Small tables with named rows and columns. After each table, cells are looked up by row and column.

Table Dus
	Tanani	Kato	Lapid	Debo
Roz	104	30	211	71
Nanoled	111	58	187	87
Pilip	137	168	92	151
Kog	124	115	138	120
Tur	122	103	148	113
Punisu	126	123	131	125
Getot	133	153	105	142

Pilip, Tanani => 137
Nanoled, Tanani => 111
Getot, Lapid => 105
Roz, Kato => 30
Punisu, Debo => 125
Nanoled, Debo => 87
Roz, Debo => 71
Tur, Debo => 113
Getot, Debo => 142
Nanoled, Lapid => 187
Pilip, Lapid => 92
Pilip, Debo => 151
Punisu, Lapid => 131
Getot, Kato => 153
Row with the largest Lapid: Roz

Mag:
columns: Letofuf, Fis, Lutomis, Tuvoki, Sosivo
Vig: [136, 144, 137, 150, 165]
Pav: [159, 155, 157, 137, 104]
Nub: [156, 173, 130, 147, 147]
Kasunod: [178, 142, 146, 141, 240]
Geveror: [124, 178, 148, 145, 125]
Gufugad: [107, 154, 136, 134, 147]
Kirubas: [148, 158, 132, 130, 148]
Les: [158, 139, 138, 143, 48]
Robuniz: [212, 168, 154, 129, 97]
Peteti: [147, 143, 144, 135, 110]
Nibodi: [148, 128, 137, 145, 196]
Pokup: [147, 135, 146, 165, 112]

Lutomis of Nibodi is 137
Sosivo of Nub is 147
Letofuf of Robuniz is 212
Letofuf of Geveror is 124
Sosivo of Kirubas is 148
Fis of Robuniz is 168
Fis of Pav is 155
Tuvoki of Vig is 150
Lutomis of Geveror is 148
Letofuf of Kirubas is 148
Sosivo of Geveror is 125
Fis of Gufugad is 154
Sosivo of Les is 48
Fis of Pokup is 135
Lutomis of Vig is 137
Tuvoki of Nub is 147
Letofuf of Nub is 156

Difesa
         Lom  Pagupez  Didetal  Zaduka  Moditu  Neba  Vebolef
Gemete    55       41       42      52      59    40       24
Zov       44       48       38      44      31    38       21
Rin       48       52       83      47      63    62       64
Biruf     35       46       33      44      17    30       25
Giz       43       47       66      42      67    48       55
Guparo    78       78       77      55      69    78       29
Vubike    55       45       55      38      54    66       52
Zagira    44       43       48      47      50    41       40
Bubomeb   31       37       50      43      39    35       52
Tofibop   62       52       74      59      59    64       42
Zif       30       29       36      26      38    37       42
Moz       41       58       28      30      32    46       43

Guparo, Lom => 78
Zif, Moditu => 38
Rin, Moditu => 63
Giz, Neba => 48
Bubomeb, Vebolef => 52
Zagira, Lom => 44
Zagira, Didetal => 48
Tofibop, Zaduka => 59
Row with the largest Pagupez: Guparo

Mal:
,Nufu,Rilomul,Zapomir,Duzana,Padat,Tuk,Leluga,Fazudap,Ruma
Sedotet,58.001,57.241,48.990,49.992,55.231,55.306,38.070,57.534,75.681
Teduge,64.870,45.658,70.190,55.448,56.284,46.543,55.184,51.558,66.882
Bim,63.297,34.633,24.504,47.583,54.367,55.474,44.050,51.578,53.504

What is the Duzana of Sedotet in Mal?
49.992
What is the Zapomir of Sedotet in Mal?
48.990
What is the Padat of Teduge in Mal?
56.284
What is the Fazudap of Bim in Mal?
51.578
What is the Tuk of Sedotet in Mal?
55.306
What is the Rilomul of Teduge in Mal?
45.658
What is the Tuk of Bim in Mal?
55.474
What is the Duzana of Bim in Mal?
47.583
What is the Fazudap of Teduge in Mal?
51.558
What is the Ruma of Bim in Mal?
53.504
What is the Leluga of Bim in Mal?
44.050
What is the Nufu of Teduge in Mal?
64.870
What is the Leluga of Sedotet in Mal?
38.070
What is the Padat of Bim in Mal?
54.367
Row with the largest Zapomir: Teduge

Table Sifulu
|  | Fezes | Por | Fis | Loluk | Rifi | Fav | Tatiman | Tolod |
|---|---|---|---|---|---|---|---|---|
| Gare | 4145 | 1147 | 2880 | -8418 | -4935 | 1021 | -2408 | 1309 |
| Muv | -6366 | -2469 | 1006 | -8454 | -4850 | -56 | 1146 | 3019 |
| Vanosat | -732 | -1518 | -136 | -2191 | -737 | -1567 | -1128 | 732 |
| Siz | -796 | -1050 | 1961 | -2083 | 1267 | -824 | -229 | -60 |
| Vame | 3693 | 271 | -1304 | 696 | -2204 | -6565 | -422 | -1880 |
| Sepoza | -264 | -1124 | 696 | -2435 | -536 | -247 | -2351 | 321 |
| Tiror | 807 | -7689 | -786 | 4099 | 3153 | 2307 | 3603 | 5344 |

Tiror, Rifi: 3153
Gare, Fezes: 4145
Gare, Tatiman: -2408
Vame, Fav: -6565
Gare, Rifi: -4935
Tiror, Tatiman: 3603
Sepoza, Loluk: -2435
Muv, Loluk: -8454
Tiror, Por: -7689
Siz, Tatiman: -229
Siz, Por: -1050
Gare, Fis: 2880
Sepoza, Tolod: 321
Siz, Loluk: -2083
Gare, Tolod: 1309
Muv, Fav: -56
Tiror, Fezes: 807
Sepoza, Por: -1124

Table Dero
|  | Lok | Gelal | Bev | Fel |
|---|---|---|---|---|
| Vep | 71 | 153 | 116 | 73 |
| Bub | 192 | 91 | 154 | 79 |
| Rebuk | 106 | 136 | 106 | 122 |
| Tar | 117 | 143 | 91 | 109 |
| Tas | 166 | 96 | 106 | 145 |
| Sof | 149 | 85 | 113 | 55 |
| Gele | 138 | 109 | 76 | 147 |
| Gopos | 180 | 99 | 164 | 99 |
| Zek | 110 | 217 | 116 | 117 |
| Zoka | 152 | 103 | 108 | 150 |
| Zineder | 163 | 99 | 178 | 91 |
| Gifebuv | 110 | 128 | 102 | 120 |

What is the Lok of Zek in Dero?
110
What is the Lok of Tas in Dero?
166
What is the Gelal of Zek in Dero?
217
What is the Fel of Rebuk in Dero?
122
What is the Fel of Vep in Dero?
73
What is the Lok of Zoka in Dero?
152
What is the Lok of Rebuk in Dero?
106
What is the Gelal of Rebuk in Dero?
136
What is the Fel of Tar in Dero?
109
What is the Bev of Tas in Dero?
106
What is the Gelal of Gele in Dero?
109
What is the Gelal of Gifebuv in Dero?
128
What is the Lok of Gopos in Dero?
180
What is the Lok of Tar in Dero?
117
What is the Bev of Sof in Dero?
113
Row with the largest Gelal: Zek

Makego:
columns: Puzisu, Lek, Vikiz, Vedobu, Vik, Fupem, Vodetov
Pek: [5637, 6708, 8200, 9518, 7290, 7426, 5261]
Fofam: [4960, 9454, 2316, 6350, 5497, 2881, 7057]
Benare: [3474, 9704, 8695, 2778, 1684, 6003, 8219]

Puzisu of Benare: 3474
Vodetov of Fofam: 7057
Lek of Fofam: 9454
Puzisu of Pek: 5637
Vik of Pek: 7290
Vedobu of Pek: 9518
Vikiz of Benare: 8695
Vikiz of Fofam: 2316
Fupem of Pek: 7426
Vikiz of Pek: 8200
Vedobu of Benare: 2778

Dezovat.tsv
	Mekazuf	Muf	Tetef	Dus
Kezamad	0.46	0.68	0.41	0.35
Dager	0.29	0.34	0.46	0.32
Mesop	0.65	0.76	0.30	0.43
Namoz	0.35	0.45	0.49	0.30
Muvatu	0.33	0.42	0.25	0.16
Toruk	0.41	0.29	0.39	0.05
Lif	0.56	0.51	0.37	0.56
Pafu	0.09	0.57	0.57	0.20
Tid	0.42	0.21	0.45	0.10
Zes	0.39	0.64	0.02	0.45
Git	0.48	0.48	0.10	0.49
Kebu	0.47	0.59	0.59	0.54
Nat	0.41	0.26	0.49	0.08

Dus of Zes: 0.45
Tetef of Nat: 0.49
Mekazuf of Muvatu: 0.33
Tetef of Namoz: 0.49
Mekazuf of Git: 0.48
Dus of Muvatu: 0.16
Dus of Kebu: 0.54
Tetef of Mesop: 0.30
Dus of Toruk: 0.05
Mekazuf of Namoz: 0.35
Muf of Pafu: 0.57
Mekazuf of Toruk: 0.41
Dus of Mesop: 0.43
Dus of Dager: 0.32
Muf of Kezamad: 0.68
Tetef of Git: 0.10
Muf of Kebu: 0.59
Dus of Pafu: 0.20
Tetef of Dager: 0.46

Sepeg =
|  | Ren | Kup | Fen | Teb | Dodu | Kanuv | Mun |
|---|---|---|---|---|---|---|---|
| Fon | -742 | 473 | -73 | 66 | 149 | 106 | 813 |
| Zeruzi | -148 | 405 | 146 | 167 | 162 | 475 | 718 |
| Karimul | -82 | 588 | -280 | 32 | 26 | 219 | 322 |
| Lupagon | -207 | 445 | -45 | -40 | 291 | 380 | 483 |
| Luremo | -88 | 253 | -411 | 175 | 12 | 70 | 576 |
| Matovo | -66 | 481 | 14 | 185 | -100 | 85 | 656 |
| Galobe | -218 | 474 | -136 | 167 | -14 | 486 | 231 |
| Puv | -242 | 110 | 120 | 157 | 396 | 351 | 549 |
| Saf | -30 | 369 | 38 | 364 | 301 | 602 | 337 |
| Romez | -458 | 312 | 186 | 16 | 199 | 281 | 281 |
| Bere | -35 | 434 | -47 | 113 | 144 | 488 | 754 |
| Beg | 7 | 125 | -323 | 204 | -153 | 311 | 649 |
| Gel | -121 | 64 | 106 | 260 | 272 | 434 | 355 |
| Nir | -126 | 351 | -27 | 215 | 109 | 500 | 668 |

Dodu of Lupagon = 291
Fen of Nir = -27
Fen of Fon = -73
Kup of Zeruzi = 405
Teb of Nir = 215
Ren of Romez = -458
Kanuv of Karimul = 219
Dodu of Nir = 109
Ren of Lupagon = -207
Dodu of Puv = 396
Dodu of Matovo = -100
Kup of Karimul = 588
Teb of Zeruzi = 167
Mun of Luremo = 576
Fen of Matovo = 14
Which row has the largest Teb? Saf

